Here is a tiny trained network, its code and every weight. The questions are about switching its units off for an input and a class, where a switched-off unit gives its printed mean instead of its output.

import numpy as np


def w(rows, s, z=0):
    codes = np.array(rows[::2]) - 128.0
    scale = np.full(codes.shape[1], s)
    scale[-1] = z or s
    return codes * scale


def f(y):
    return np.maximum(y, 0)


def log_softmax(a):
    a = a - a.max(-1, keepdims=True)
    return a - np.log(np.exp(a).sum(-1, keepdims=True))


def net(x, mask):
    res = np.array(x, float).reshape(1, 5) / 4 @ E
    y = f(res @ A[0][:, :-1].T + A[0][:, -1])
    res = res + np.where(mask, y, B[0][:, -1]) @ B[0][:, :-1]
    return log_softmax(res[-1] @ U[:, :-1].T + U[:, -1])


A, B = {}, {}
E = w([
[137,114,140,142,155,195,110,106,137],'x0',
[37,73,153,117,185,44,75,189,105],'x1',
[208,187,85,50,241,73,53,151,231],'x2',
[63,101,213,111,138,68,193,2,240],'x3',
[81,6,63,31,88,215,151,206,218],'x4',
],0.0066)
A[0] = w([
[95,70,221,53,130,80,155,46,177,1],'n0',
[131,49,107,112,106,248,138,140,193,201],'n1',
[85,196,152,111,124,184,177,28,177,225],'n2',
[71,20,110,52,111,124,130,207,163,114],'n3',
[144,127,68,140,107,192,55,169,57,77],'n4',
[187,125,125,115,133,167,89,211,105,144],'n5',
[123,188,96,130,168,128,74,210,53,62],'n6',
[65,109,160,129,140,108,161,34,193,24],'n7',
[72,112,160,127,139,92,144,60,186,40],'n8',
[109,140,123,124,254,117,97,121,204,65],'n9',
[11,63,135,132,199,31,69,171,99,218],'n10',
[203,195,106,40,173,84,101,148,179,118],'n11',
[222,153,116,118,146,97,128,182,200,43],'n12',
[179,150,202,165,201,55,118,75,47,146],'n13',
[48,83,175,190,6,172,220,105,31,144],'n14',
[117,73,61,73,113,109,156,139,186,12],'n15',
],0.0075,0.0029)
B[0] = w([
[179,156,68,1,107,136,169,210,54,193],'n0',
[129,190,90,163,90,39,108,65,206,200],'n1',
[197,96,43,97,103,80,180,111,101,197],'n2',
[155,238,66,170,109,116,124,94,201,196],'n3',
[190,109,49,83,111,105,156,185,133,178],'n4',
[191,76,72,117,109,79,136,195,90,175],'n5',
[178,167,101,71,70,111,200,162,132,179],'n6',
[202,149,124,40,99,117,174,214,86,187],'n7',
[167,132,93,61,66,92,163,188,107,178],'n8',
[148,142,154,118,166,87,241,174,142,178],'n9',
[167,47,75,173,119,111,192,6,125,214],'n10',
[98,96,140,220,207,167,232,121,180,197],'n11',
[40,84,127,191,215,161,176,148,114,167],'n12',
[128,234,134,135,69,95,77,85,182,213],'n13',
[101,118,177,187,187,128,220,187,240,248],'n14',
[148,229,120,158,84,126,85,94,172,162],'n15',
],0.0066,0.012)
U = w([
[75,111,172,176,221,157,219,184,198,106],'0',
[197,129,91,44,90,135,137,211,73,35],'1',
[171,88,81,175,114,159,175,9,119,254],'2',
[135,254,128,167,83,96,65,62,187,51],'3',
[190,97,142,151,134,116,127,111,168,252],'4',
[129,48,148,114,169,142,62,66,157,172],'5',
[27,36,218,80,177,200,4,94,50,1],'6',
[29,57,216,66,155,232,37,83,52,1],'7',
],0.0065,0.0042)

Each question gives the input, the list of numbers given to net, and the class t.
The units are the neurons (one row each of A and B). Each row of codes is followed by its name. A weight is (code - 128) times the scale printed after its matrix; where a second scale follows, it is the last column's (A, B and U).
mask holds one flag per neuron, in row order. A switched-off neuron (its flag False) gives its mean, the last column of its row in B, instead of its output. The means were averaged over made-up inputs and are rounded, as every weight is.
A unit's drop is (log p(t) with every unit on - log p(t) with that unit switched off) / (log p(t) with every unit on - log p(t) with every unit switched off).
The circuit of an input: a set's keep is (log p(t) with only the set's units on - log p(t) with every unit switched off) / (log p(t) with every unit on - log p(t) with every unit switched off). Starting from the 12 units with the biggest drops (on a tie, the unit counted first), units are removed one at a time, each time the one whose removal leaves the highest keep (on an exact tie, the one counted first), for as long as the keep stays at least 0.8.
units of the circuit, in order: the units of the circuit, biggest drop first
unit that matters most: the unit with the biggest drop
k most important neurons: the k neurons with the biggest drops, biggest first
drop of u: that unit's drop, to one decimal
input [0,-5,8,-1,5], class 0: units of the circuit, in order => (n11)
input [6,-3,1,6,6], class 1: units of the circuit, in order => (n0 n7)
input [-3,8,5,6,-7], class 2: 3 most important neurons => (n10 n14 n11)
input [-2,-5,-2,7,8], class 3: units of the circuit, in order => (n1 n15)
input [3,-4,-6,0,-4], class 0: 2 most important neurons => (n14 n10)
input [-8,6,8,-2,7], class 0: 2 most important neurons => (n11 n12)
input [-1,1,4,-2,7], class 3: units of the circuit, in order => (n3 n1)
input [1,8,2,-5,2], class 2: 3 most important neurons => (n10 n0 n7)
input [-5,5,2,7,4], class 1: 3 most important neurons => (n0 n7 n8)
input [-4,-6,6,0,-4], class 0: 3 most important neurons => (n11 n12 n10)
input [6,-5,-1,-1,6], class 3: units of the circuit, in order => (n1 n10)
input [4,8,6,-1,1], class 2: 3 most important neurons => (n10 n14 n3)
input [0,5,-4,-2,8], class 3: units of the circuit, in order => (n3 n1)
input [7,1,-3,-1,-7], class 3: 3 most important neurons => (n13 n10 n11)
input [0,-5,8,8,-5], class 0: 3 most important neurons => (n11 n12 n9)
input [5,1,-1,5,6], class 3: unit that matters most => n1
input [0,-6,-8,7,-7], class 0: 2 most important neurons => (n14 n10)
input [4,0,8,2,3], class 0: drop of n11 => 0.2
input [-1,2,8,0,4], class 0: drop of n3 => 0.0
input [7,-7,-1,-7,8], class 3: drop of n0 => 0.2
